Below is a small trained network, with its code and all its weights. Each question gives an input and a class and asks what happens when units are switched off, that is, made to give their printed mean instead of their output.

import numpy as np


def w(rows, s, z=0):
    codes = np.array(rows[::2]) - 128.0
    scale = np.full(codes.shape[1], s)
    scale[-1] = z or s
    return codes * scale


def f(y):
    return np.maximum(y, 0)


def log_softmax(a):
    a = a - a.max(-1, keepdims=True)
    return a - np.log(np.exp(a).sum(-1, keepdims=True))


def net(x, mask):
    res = np.array(x, float).reshape(1, 6) / 4 @ E
    y = f(res @ A[0][:, :-1].T + A[0][:, -1])
    res = res + np.where(mask, y, B[0][:, -1]) @ B[0][:, :-1]
    return log_softmax(res[-1] @ U[:, :-1].T + U[:, -1])


A, B = {}, {}
E = w([
[158,184,179,17],'x0',
[80,112,255,157],'x1',
[124,115,131,124],'x2',
[150,144,134,142],'x3',
[46,213,100,114],'x4',
[104,105,122,111],'x5',
],0.0082)
A[0] = w([
[205,100,147,157,229],'neuron 0',
[101,162,102,199,161],'neuron 1',
[120,99,171,131,92],'neuron 2',
[194,168,80,106,107],'neuron 3',
[73,191,123,165,138],'neuron 4',
[74,107,201,145,18],'neuron 5',
[174,6,117,117,185],'neuron 6',
[92,136,173,181,48],'neuron 7',
[68,185,89,119,170],'neuron 8',
[167,187,151,81,97],'neuron 9',
[134,94,53,69,1],'neuron 10',
[103,144,82,147,83],'neuron 11',
[124,128,118,238,176],'neuron 12',
[136,168,150,62,68],'neuron 13',
[124,148,251,122,5],'neuron 14',
[169,161,95,148,88],'neuron 15',
[119,161,133,147,87],'neuron 16',
],0.015,0.0052)
B[0] = w([
[152,193,196,85,237],'neuron 0',
[211,85,178,95,209],'neuron 1',
[99,210,70,126,173],'neuron 2',
[105,175,103,209,244],'neuron 3',
[221,206,162,76,217],'neuron 4',
[154,208,54,196,205],'neuron 5',
[178,203,141,68,253],'neuron 6',
[164,129,61,169,181],'neuron 7',
[164,180,184,82,254],'neuron 8',
[152,2,86,98,244],'neuron 9',
[120,202,5,248,203],'neuron 10',
[180,96,186,137,174],'neuron 11',
[146,65,30,71,235],'neuron 12',
[216,42,69,131,234],'neuron 13',
[152,164,39,190,246],'neuron 14',
[48,183,129,196,175],'neuron 15',
[105,169,115,112,144],'neuron 16',
],0.007,0.0071)
U = w([
[124,154,63,250,63],'0',
[132,120,111,102,255],'1',
[153,104,117,121,216],'2',
[169,168,146,62,39],'3',
[136,110,109,122,209],'4',
[186,23,81,121,73],'5',
[48,76,195,155,92],'6',
[29,36,152,167,47],'7',
],0.011,0.009)

Each question gives the input, the list of numbers given to net, and the class t.
The units are the neurons (one row each of A and B). Each row of codes is followed by its name. A weight is (code - 128) times the scale printed after its matrix; where a second scale follows, it is the last column's (A, B and U).
mask holds one flag per neuron, in row order. A switched-off neuron (its flag False) gives its mean, the last column of its row in B, instead of its output. The means were averaged over made-up inputs and are rounded, as every weight is.
A unit's drop is (log p(t) with every unit on - log p(t) with that unit switched off) / (log p(t) with every unit on - log p(t) with every unit switched off).
The circuit of an input: a set's keep is (log p(t) with only the set's units on - log p(t) with every unit switched off) / (log p(t) with every unit on - log p(t) with every unit switched off). Starting from the 12 units with the biggest drops (on a tie, the unit counted first), units are removed one at a time, each time the one whose removal leaves the highest keep (on an exact tie, the one counted first), for as long as the keep stays at least 0.8.
circuit, biggest first: the units of the circuit, biggest drop first
unit that matters most: the unit with the biggest drop
k most important neurons: the k neurons with the biggest drops, biggest first
drop when u is switched off: that unit's drop, to one decimal
input [7,7,-5,2,5,3], class 0: circuit, biggest first => [neuron 14]
input [-1,-7,4,4,4,4], class 0: 2 most important neurons => [neuron 10; neuron 3]
input [5,7,-1,-6,0,2], class 0: 2 most important neurons => [neuron 14; neuron 5]
input [-8,7,-4,5,6,1], class 5: 2 most important neurons => [neuron 12; neuron 1]
input [8,6,5,1,5,1], class 5: 2 most important neurons => [neuron 13; neuron 9]
input [-4,2,3,-6,7,-6], class 3: circuit, biggest first => [neuron 4; neuron 8]
input [7,0,-1,5,-4,4], class 5: circuit, biggest first => [neuron 9; neuron 13]
input [0,7,4,2,-4,-2], class 0: circuit, biggest first => [neuron 14; neuron 5]
input [5,-1,-5,-2,-7,3], class 3: 2 most important neurons => [neuron 6; neuron 0]
input [-4,0,6,2,7,-5], class 3: 2 most important neurons => [neuron 4; neuron 8]
input [1,3,1,2,-8,-4], class 3: circuit, biggest first => [neuron 0; neuron 6]
input [-4,-1,5,0,-5,-1], class 3: circuit, biggest first => [neuron 6; neuron 0]
input [4,8,-4,-7,4,3], class 0: circuit, biggest first => [neuron 14; neuron 5]
input [0,-5,1,-3,-3,-5], class 0: unit that matters most => neuron 3
input [-5,0,4,4,4,3], class 5: circuit, biggest first => [neuron 12; neuron 1]
input [-3,-6,-3,1,8,0], class 3: 2 most important neurons => [neuron 8; neuron 4]
input [7,-3,0,-4,6,-5], class 5: circuit, biggest first => [neuron 9; neuron 13]
input [8,-6,0,1,-1,-1], class 5: 2 most important neurons => [neuron 9; neuron 13]
input [-1,7,-4,3,3,-4], class 0: 3 most important neurons => [neuron 14; neuron 5; neuron 7]
input [5,-8,4,-1,-2,2], class 0: most important neuron => [neuron 10]
input [-8,-4,-4,3,8,1], class 3: 2 most important neurons => [neuron 4; neuron 8]
input [8,-6,6,-1,6,4], class 5: 2 most important neurons => [neuron 13; neuron 9]
input [-8,-5,5,7,6,-6], class 5: 2 most important neurons => [neuron 12; neuron 1]
input [-2,5,1,2,8,-3], class 3: drop when neuron 0 is switched off => -0.1
input [3,0,-7,-1,8,-6], class 3: drop when neuron 4 is switched off => 0.5
input [8,-1,-2,-2,2,2], class 5: drop when neuron 9 is switched off => 0.3
input [-1,-8,2,0,2,6], class 0: circuit, biggest first => [neuron 10]
